Below are the code and all the weights of a small trained network. Each question names an input and a class and asks about switching units off, where a switched-off unit gives its printed mean instead of its output.

import numpy as np


def w(rows, s, z=0):
    codes = np.array(rows[::2]) - 128.0
    scale = np.full(codes.shape[1], s)
    scale[-1] = z or s
    return codes * scale


def norm(h):
    return h / np.sqrt((h * h).mean(-1, keepdims=True) + 1e-5)


def f(y):
    return y / 2 * (1 + np.tanh(0.7978845608 * (y + 0.044715 * y**3)))


def log_softmax(a):
    a = a - a.max(-1, keepdims=True)
    return a - np.log(np.exp(a).sum(-1, keepdims=True))


def net(x, mask):
    res = np.array(x, float).reshape(1, 4) / 4 @ E
    u = 0
    for l in range(2):
        y = f(norm(res) @ A[l][:, :-1].T + A[l][:, -1])
        res = res + np.where(mask[u : u + 9], y, B[l][:, -1]) @ B[l][:, :-1]
        u += 9
    return log_softmax(norm(res)[-1] @ U[:, :-1].T + U[:, -1])


A, B = {}, {}
E = w([
[113,253,130,109,128],'x0',
[11,147,67,209,148],'x1',
[107,112,188,161,42],'x2',
[136,126,58,101,55],'x3',
],0.005)
A[0] = w([
[125,143,155,120,134,203],'0.n0',
[84,130,72,79,77,162],'0.n1',
[143,129,204,170,246,3],'0.n2',
[82,108,111,206,153,7],'0.n3',
[113,75,71,89,204,126],'0.n4',
[173,128,31,118,81,109],'0.n5',
[161,131,76,109,202,128],'0.n6',
[77,88,196,139,41,103],'0.n7',
[109,27,124,117,140,116],'0.n8',
],0.011,0.0012)
B[0] = w([
[85,147,100,119,167,152],'0.n0',
[110,126,124,96,165,191],'0.n1',
[67,48,104,85,122,247],'0.n2',
[187,143,97,77,199,217],'0.n3',
[110,145,167,175,57,213],'0.n4',
[49,41,156,139,186,212],'0.n5',
[93,197,199,226,129,200],'0.n6',
[90,156,157,197,159,254],'0.n7',
[127,254,104,46,60,227],'0.n8',
],0.0084,0.0043)
A[1] = w([
[105,135,147,207,92,106],'1.n0',
[115,45,120,119,149,227],'1.n1',
[68,90,153,105,94,195],'1.n2',
[75,146,144,140,153,165],'1.n3',
[95,149,81,107,100,54],'1.n4',
[64,246,145,113,133,252],'1.n5',
[118,80,94,162,157,145],'1.n6',
[216,76,180,112,119,209],'1.n7',
[136,137,1,213,148,225],'1.n8',
],0.01,0.0017)
B[1] = w([
[102,136,178,233,229,161],'1.n0',
[161,38,80,143,202,157],'1.n1',
[69,152,86,189,133,185],'1.n2',
[198,72,122,127,70,192],'1.n3',
[166,79,127,49,123,140],'1.n4',
[94,136,98,135,36,255],'1.n5',
[198,55,142,113,113,140],'1.n6',
[114,212,107,71,211,150],'1.n7',
[216,195,255,42,193,163],'1.n8',
],0.0056,0.0092)
U = w([
[46,159,166,180,114,160],'0',
[74,172,83,72,52,203],'1',
[46,1,103,109,205,124],'2',
[158,169,143,38,205,182],'3',
[174,83,27,148,67,56],'4',
[233,52,93,101,97,2],'5',
],0.0096,0.0039)

Each question gives the input, the list of numbers given to net, and the class t.
The units are the neurons (one row each of A and B). Each row of codes is followed by its name. A weight is (code - 128) times the scale printed after its matrix; where a second scale follows, it is the last column's (A, B and U).
mask holds one flag per neuron, layer by layer. A switched-off neuron (its flag False) gives its mean, the last column of its row in B, instead of its output. The means were averaged over made-up inputs and are rounded, as every weight is.
A unit's drop is (log p(t) with every unit on - log p(t) with that unit switched off) / (log p(t) with every unit on - log p(t) with every unit switched off).
The circuit of an input: a set's keep is (log p(t) with only the set's units on - log p(t) with every unit switched off) / (log p(t) with every unit on - log p(t) with every unit switched off). Starting from the 12 units with the biggest drops (on a tie, the unit counted first), units are removed one at a time, each time the one whose removal leaves the highest keep (on an exact tie, the one counted first), for as long as the keep stays at least 0.8.
units of the circuit, in order: the units of the circuit, biggest drop first
top k neurons: the k neurons with the biggest drops, biggest first
top k neurons in layer l: the k neurons of layer l with the biggest drops, biggest first
input [0,-7,8,7], class 0: top 2 neurons in layer 0 => [0.n7; 0.n2]
input [-5,-3,3,7], class 2: top 2 neurons in layer 0 => [0.n5; 0.n6]
input [-7,-2,-5,-2], class 1: units of the circuit, in order => [0.n8]
input [-6,-4,5,-5], class 1: top 4 neurons => [0.n8; 0.n5; 0.n6; 0.n4]
input [6,-6,-8,2], class 0: units of the circuit, in order => [0.n6; 0.n3]
input [-5,-8,-4,4], class 3: top 3 neurons => [1.n7; 1.n5; 0.n2]
input [-8,-7,-6,6], class 1: top 3 neurons in layer 0 => [0.n8; 0.n4; 0.n3]
input [3,6,-3,-3], class 3: top 2 neurons => [1.n8; 0.n3]
input [3,8,-6,-7], class 3: top 2 neurons in layer 0 => [0.n3; 0.n5]
input [-7,7,-8,-7], class 0: top 4 neurons => [0.n6; 0.n4; 0.n8; 0.n5]
input [1,-3,-8,-5], class 0: top 3 neurons in layer 0 => [0.n6; 0.n4; 0.n5]
input [-5,8,1,-7], class 3: units of the circuit, in order => [0.n3; 1.n8]
input [6,-8,6,6], class 3: top 2 neurons => [0.n8; 0.n6]
input [-3,-5,-5,0], class 0: units of the circuit, in order => [0.n6]
input [4,-5,-3,6], class 2: top 2 neurons in layer 0 => [0.n5; 0.n8]
input [0,5,3,5], class 2: top 2 neurons => [0.n5; 0.n8]
input [-8,8,3,-5], class 1: top 4 neurons => [0.n8; 0.n5; 1.n5; 1.n0]
input [2,7,-2,1], class 3: units of the circuit, in order => [1.n8; 0.n3]
input [5,2,0,8], class 2: units of the circuit, in order => [0.n5; 0.n8]
input [-1,-8,7,-3], class 3: top 2 neurons in layer 0 => [0.n6; 0.n4]
input [-3,-5,1,-1], class 3: top 2 neurons in layer 1 => [1.n7; 1.n5]
input [1,1,-7,5], class 0: top 3 neurons => [0.n6; 0.n4; 0.n2]
input [2,-4,-4,-8], class 2: units of the circuit, in order => [0.n2]
